Below are the code and all the weights of a small trained network. Each question names an input and a target symbol and asks about switching units off, where a switched-off unit gives its printed mean instead of its output.

import numpy as np


def w(rows, s, z=0):
    codes = np.array(rows[::2]) - 128.0
    scale = np.full(codes.shape[1], s)
    scale[-1] = z or s
    return codes * scale


def norm(h):
    return h / np.sqrt((h * h).mean(-1, keepdims=True) + 1e-5)


def f(y):
    return np.maximum(y, 0)


def softmax(a):
    e = np.exp(a - a.max(-1, keepdims=True))
    return e / e.sum(-1, keepdims=True)


def log_softmax(a):
    a = a - a.max(-1, keepdims=True)
    return a - np.log(np.exp(a).sum(-1, keepdims=True))


def net(x, mask):
    ids = ['ΠΣΦβεθμ'.index(c) for c in x.split()]
    T = len(ids)
    res = E[ids] + P[:T]
    r = norm(res)
    for j in range(2):
        rows = slice(2 * j, 2 * j + 2)
        q, k, v = (r @ M[0][rows].T for M in (Q, K, V))
        z = softmax(np.where(np.tri(T) > 0, q @ k.T / 2**0.5, -1e9)) @ v
        o = O[0][rows]
        res = res + np.where(mask[j], z, o[:, -1]) @ o[:, :-1]
    y = f(norm(res) @ A[0][:, :-1].T + A[0][:, -1])
    res = res + np.where(mask[2:14], y, B[0][:, -1]) @ B[0][:, :-1]
    return log_softmax(norm(res)[-1] @ U[:, :-1].T + U[:, -1])


Q, K, V, O, A, B = {}, {}, {}, {}, {}, {}
E = w([
[154,112,151,195,113,162,95,80,105,215,1,123],'Π',
[153,176,146,79,137,130,168,71,227,135,114,148],'Σ',
[104,179,110,97,127,149,188,198,136,211,87,183],'Φ',
[191,196,103,132,139,71,188,116,125,132,70,220],'β',
[126,163,50,118,69,193,89,76,94,113,162,169],'ε',
[230,208,172,87,135,139,163,117,125,198,128,178],'θ',
[162,127,118,123,70,138,193,152,141,73,194,103],'μ',
],0.0071)
P = w([
[204,91,16,106,255,133,161,120,150,131,122,143],'0',
[150,149,48,161,220,148,202,116,148,107,138,138],'1',
[120,118,62,143,161,88,197,97,145,146,148,156],'2',
[118,105,80,123,116,78,194,105,144,136,127,172],'3',
[119,116,108,115,87,88,191,116,148,133,124,172],'4',
[115,133,124,113,65,90,179,124,146,122,123,172],'5',
[124,138,145,99,49,97,171,128,140,113,117,167],'6',
[123,149,158,96,34,110,170,128,145,110,116,157],'7',
[123,165,154,95,24,110,173,139,144,114,109,151],'8',
[132,169,165,95,6,105,161,141,144,112,99,146],'9',
[122,187,172,100,6,85,183,151,173,111,108,134],'10',
],0.0036)
Q[0] = w([
[42,94,194,146,249,140,2,110,79,152,106,83],'H1',
[128,234,151,84,68,158,162,127,169,152,101,196],'H1',
[169,173,140,87,81,69,172,116,154,188,69,185],'H2',
[123,71,151,130,171,86,95,114,154,105,165,92],'H2',
],0.0055)
K[0] = w([
[154,162,163,73,203,3,186,214,219,158,189,165],'H1',
[114,75,89,185,213,212,20,51,69,219,11,145],'H1',
[131,155,73,132,80,210,58,116,97,144,73,155],'H2',
[122,164,210,154,117,93,116,163,164,163,71,147],'H2',
],0.0045)
V[0] = w([
[123,187,73,126,119,130,63,113,148,139,114,185],'H1',
[116,74,131,200,103,194,41,80,91,154,72,119],'H1',
[159,137,160,102,154,96,211,124,172,211,22,157],'H2',
[189,121,167,169,179,88,254,157,190,153,88,66],'H2',
],0.0036)
O[0] = w([
[67,223,97,169,169,192,80,77,101,139,96,99,216],'H1',
[69,79,187,174,186,64,121,33,74,217,95,69,170],'H1',
[145,94,30,174,252,146,104,109,92,154,177,115,254],'H2',
[137,96,41,103,199,86,67,69,74,223,94,27,190],'H2',
],0.0038,0.0035)
A[0] = w([
[125,153,107,153,140,117,123,199,175,119,73,172,105],'N1',
[109,125,128,154,142,128,129,77,95,192,121,109,167],'N2',
[127,161,104,142,125,162,144,94,82,124,149,147,165],'N3',
[154,68,146,118,103,156,114,232,190,48,164,149,83],'N4',
[126,145,220,115,119,112,147,118,149,127,113,188,149],'N5',
[151,136,97,101,205,166,112,157,140,163,142,99,159],'N6',
[146,119,63,88,154,137,66,81,151,107,123,137,50],'N7',
[133,84,90,105,163,163,140,147,168,130,132,128,94],'N8',
[149,142,116,106,149,99,141,106,95,150,188,98,118],'N9',
[107,96,177,127,179,127,158,104,143,160,84,176,112],'N10',
[133,33,175,122,206,2,41,126,66,209,66,97,5],'N11',
[62,119,172,144,83,110,150,123,120,83,130,139,87],'N12',
],0.0071,0.0025)
B[0] = w([
[119,84,98,136,175,156,124,106,149,117,109,100,183],'N1',
[144,137,95,118,145,142,156,158,153,86,139,123,254],'N2',
[143,86,125,128,175,101,125,135,135,142,125,115,237],'N3',
[140,127,99,98,106,90,145,192,99,50,203,181,169],'N4',
[139,87,114,170,139,111,159,146,94,168,105,81,210],'N5',
[102,131,181,129,73,125,96,149,123,120,160,137,248],'N6',
[126,118,158,134,134,126,184,126,119,92,80,90,195],'N7',
[96,150,168,122,76,117,118,118,142,142,137,115,182],'N8',
[120,118,128,136,124,156,96,114,107,146,80,167,223],'N9',
[173,96,95,176,147,118,188,94,99,112,149,144,195],'N10',
[75,56,189,183,31,1,112,141,117,211,145,118,237],'N11',
[127,154,180,113,117,115,87,150,134,147,133,142,174],'N12',
],0.0089,0.0053)
U = w([
[200,102,5,176,219,174,201,85,104,82,84,115,246],'Π',
[29,128,53,96,142,195,99,233,194,183,128,103,2],'Σ',
[59,215,78,168,87,160,67,11,128,111,148,219,13],'Φ',
[160,153,73,95,98,87,142,194,121,14,253,158,109],'β',
[123,211,203,70,86,92,150,104,232,74,82,21,44],'ε',
[221,217,210,121,106,176,89,141,73,190,108,166,202],'θ',
[103,37,171,180,116,24,133,119,76,191,144,97,116],'μ',
],0.0045,0.0009)

Each question gives the input, a string of symbols that net reads in full, and the target symbol t.
The units are the heads (2 rows each of Q, K, V and O) and the neurons (one row each of A and B). Each row of codes is followed by its name. A weight is (code - 128) times the scale printed after its matrix; where a second scale follows, it is the last column's (O, A, B and U).
mask holds one flag per unit, heads first, then neurons. A switched-off unit (its flag False) gives its mean, the last column of its rows in O or B, instead of its output. The means were averaged over made-up inputs and are rounded, as every weight is.
A unit's drop is (log p(t) with every unit on - log p(t) with that unit switched off) / (log p(t) with every unit on - log p(t) with every unit switched off).
The circuit of an input: a set's keep is (log p(t) with only the set's units on - log p(t) with every unit switched off) / (log p(t) with every unit on - log p(t) with every unit switched off). Starting from the 12 units with the biggest drops (on a tie, the unit counted first), units are removed one at a time, each time the one whose removal leaves the highest keep (on an exact tie, the one counted first), for as long as the keep stays at least 0.8.
circuit, biggest first: the units of the circuit, biggest drop first
most important unit: the unit with the biggest drop
top k neurons: the k neurons with the biggest drops, biggest first
which heads matter: for each layer, one digit per head in row order, 1 if its drop is at least 0.15 and else 0, layers parted by /
input Φ Σ ε θ, target Π: most important unit => N11
input Φ μ μ ε μ Σ μ, target ε: which heads matter => 11
input θ θ μ β, target Π: circuit, biggest first => (N11, N1)
input Σ μ β μ μ ε μ θ Π, target Π: top 3 neurons => (N11, N6, N10)
input Φ θ Σ, target ε: which heads matter => 10
input μ Σ θ, target θ: which heads matter => 10
input θ ε Φ, target Π: top 2 neurons => (N11, N1)
input Φ μ ε μ μ Σ μ Φ ε Σ ε, target θ: which heads matter => 01
input ε β Π β μ, target Π: top 3 neurons => (N11, N6, N2)
input θ μ μ β Σ Φ θ, target θ: which heads matter => 11
input μ μ ε Σ Σ μ, target θ: top 3 neurons => (N12, N2, N11)
input Π μ μ β β θ θ μ μ ε μ, target ε: circuit, biggest first => (H1, N11, N10, N5)
input μ ε μ μ Φ ε Σ θ μ μ ε, target θ: circuit, biggest first => (H2, N11, N12, N2)
input μ μ ε Φ ε, target Φ: circuit, biggest first => (H2, N11, H1, N2)
input ε Π μ β μ β Σ μ, target θ: top 4 neurons => (N12, N11, N9, N5)
input Φ Π β Π ε β μ β θ, target Π: most important unit => H2
input μ β μ β Φ ε Φ Σ, target Π: top 2 neurons => (N11, N5)
input β μ Φ, target Σ: top 2 neurons => (N11, N6)
input Φ μ μ θ β Σ, target ε: top 2 neurons => (N7, N11)
input μ μ θ ε, target Π: most important unit => N11
input ε Φ θ ε, target Φ: top 4 neurons => (N11, N2, N10, N12)
